Below is a small trained network, with its code and all its weights. Each question gives an input and a class and asks what happens when units are switched off, that is, made to give their printed mean instead of their output.

import numpy as np


def w(rows, s, z=0):
    codes = np.array(rows[::2]) - 128.0
    scale = np.full(codes.shape[1], s)
    scale[-1] = z or s
    return codes * scale


def norm(h):
    return h / np.sqrt((h * h).mean(-1, keepdims=True) + 1e-5)


def f(y):
    return np.maximum(y, 0)


def log_softmax(a):
    a = a - a.max(-1, keepdims=True)
    return a - np.log(np.exp(a).sum(-1, keepdims=True))


def net(x, mask):
    res = np.array(x, float).reshape(1, 8) / 4 @ E
    u = 0
    for l in range(2):
        y = f(norm(res) @ A[l][:, :-1].T + A[l][:, -1])
        res = res + np.where(mask[u : u + 10], y, B[l][:, -1]) @ B[l][:, :-1]
        u += 10
    return log_softmax(norm(res)[-1] @ U[:, :-1].T + U[:, -1])


A, B = {}, {}
E = w([
[69,117,129,91,224,98,77],'x0',
[167,152,71,132,104,162,7],'x1',
[124,99,85,194,119,48,120],'x2',
[142,96,50,119,162,151,163],'x3',
[128,128,129,129,130,128,128],'x4',
[126,128,126,123,125,127,128],'x5',
[130,129,130,122,126,125,128],'x6',
[76,254,71,138,136,110,159],'x7',
],0.0062)
A[0] = w([
[155,144,148,118,114,115,96,71],'L0N1',
[114,170,219,123,85,75,90,16],'L0N2',
[147,144,155,138,60,146,165,29],'L0N3',
[181,113,45,77,197,212,186,75],'L0N4',
[181,136,98,114,37,156,158,2],'L0N5',
[151,174,169,10,134,255,155,35],'L0N6',
[177,78,2,79,158,104,189,33],'L0N7',
[106,183,91,160,121,158,93,74],'L0N8',
[105,163,204,166,120,136,104,21],'L0N9',
[160,119,90,210,52,138,171,17],'L0N10',
],0.0082,0.0041)
B[0] = w([
[101,143,154,126,130,199,136,147],'L0N1',
[40,126,135,255,130,235,77,188],'L0N2',
[166,149,103,185,153,176,163,177],'L0N3',
[61,141,200,187,91,142,83,235],'L0N4',
[173,129,101,170,182,187,189,197],'L0N5',
[183,148,152,178,103,9,100,253],'L0N6',
[60,175,243,212,74,145,46,215],'L0N7',
[114,79,136,91,80,128,184,199],'L0N8',
[83,145,174,188,89,132,82,159],'L0N9',
[195,171,161,155,165,147,129,222],'L0N10',
],0.0077,0.0038)
A[1] = w([
[90,64,189,96,144,92,59,91],'L1N1',
[193,3,162,128,127,170,131,106],'L1N2',
[33,136,117,61,254,90,49,44],'L1N3',
[147,135,57,198,109,153,53,143],'L1N4',
[83,251,39,109,120,125,188,2],'L1N5',
[204,135,160,165,101,24,91,171],'L1N6',
[122,116,192,120,85,115,240,91],'L1N7',
[103,238,175,143,118,106,151,153],'L1N8',
[103,124,129,141,144,80,179,40],'L1N9',
[207,165,38,83,61,176,5,110],'L1N10',
],0.008,0.0026)
B[1] = w([
[156,168,77,136,84,150,168,216],'L1N1',
[103,184,28,53,51,179,30,205],'L1N2',
[253,171,136,204,88,190,209,203],'L1N3',
[97,145,168,102,181,44,140,236],'L1N4',
[143,89,97,72,47,202,9,182],'L1N5',
[112,163,52,99,139,20,157,234],'L1N6',
[93,121,148,95,243,167,136,192],'L1N7',
[155,45,94,74,117,117,85,254],'L1N8',
[107,74,160,97,183,110,141,153],'L1N9',
[61,43,205,109,211,169,244,208],'L1N10',
],0.0075,0.0064)
U = w([
[51,145,205,224,89,146,68,110],'0',
[246,153,96,175,124,187,197,106],'1',
[104,90,59,42,55,172,71,104],'2',
[147,122,121,111,130,43,143,253],'3',
[60,59,171,80,200,165,202,69],'4',
],0.013,0.005)

Each question gives the input, the list of numbers given to net, and the class t.
The units are the neurons (one row each of A and B). Each row of codes is followed by its name. A weight is (code - 128) times the scale printed after its matrix; where a second scale follows, it is the last column's (A, B and U).
mask holds one flag per neuron, layer by layer. A switched-off neuron (its flag False) gives its mean, the last column of its row in B, instead of its output. The means were averaged over made-up inputs and are rounded, as every weight is.
A unit's drop is (log p(t) with every unit on - log p(t) with that unit switched off) / (log p(t) with every unit on - log p(t) with every unit switched off).
The circuit of an input: a set's keep is (log p(t) with only the set's units on - log p(t) with every unit switched off) / (log p(t) with every unit on - log p(t) with every unit switched off). Starting from the 12 units with the biggest drops (on a tie, the unit counted first), units are removed one at a time, each time the one whose removal leaves the highest keep (on an exact tie, the one counted first), for as long as the keep stays at least 0.8.
circuit, biggest first: the units of the circuit, biggest drop first
most important unit: the unit with the biggest drop
k most important neurons: the k neurons with the biggest drops, biggest first
k most important neurons of layer l: the k neurons of layer l with the biggest drops, biggest first
input [6,2,2,1,6,-3,-5,4], class 1: circuit, biggest first -> L1N3
input [4,-5,3,7,-6,1,-2,7], class 0: 3 most important neurons -> L0N7, L0N4, L1N2
input [-6,-8,-4,8,-5,2,-3,6], class 0: circuit, biggest first -> L0N4, L0N7
input [3,-6,-3,-3,-4,-4,6,7], class 2: circuit, biggest first -> L1N5, L1N8
input [6,5,5,-4,1,6,8,-3], class 1: circuit, biggest first -> L1N3, L0N6, L0N7
input [-4,8,7,-7,0,-8,-2,1], class 4: circuit, biggest first -> L1N10, L0N6, L0N7, L0N4
input [5,-7,-3,-5,5,-2,-5,-8], class 2: circuit, biggest first -> L1N2, L1N10
input [-6,1,-2,6,3,0,8,8], class 2: 3 most important neurons of layer 1 -> L1N5, L1N8, L1N3
input [1,6,-3,7,-7,-6,-2,7], class 0: 2 most important neurons -> L0N4, L0N7
input [5,-1,-5,1,-3,-5,-5,5], class 1: 4 most important neurons -> L1N3, L1N2, L1N4, L0N7
input [1,1,4,-2,-8,-5,7,-8], class 2: 2 most important neurons -> L1N2, L0N6
input [5,1,-4,0,1,-1,-6,5], class 1: 2 most important neurons -> L1N3, L1N2
input [6,5,-8,-6,-1,-8,3,-2], class 3: circuit, biggest first -> L0N6, L1N6
input [-6,7,-5,1,1,1,3,0], class 4: circuit, biggest first -> L1N10
input [8,7,7,1,0,0,-7,-2], class 1: 2 most important neurons -> L1N3, L0N6
input [-3,7,-4,5,7,-1,8,-6], class 4: 4 most important neurons of layer 1 -> L1N10, L1N4, L1N5, L1N8
input [-7,2,-8,-7,6,-1,7,0], class 3: 2 most important neurons -> L0N6, L1N6
input [-5,2,8,1,6,-1,0,-2], class 3: 3 most important neurons -> L1N6, L1N3, L1N4
input [8,-7,-7,-7,4,0,-1,-6], class 1: 2 most important neurons of layer 1 -> L1N3, L1N1
input [-3,3,4,1,-3,1,0,7], class 2: most important unit -> L1N5
input [6,4,2,-5,1,7,8,-4], class 1: 2 most important neurons of layer 1 -> L1N3, L1N1
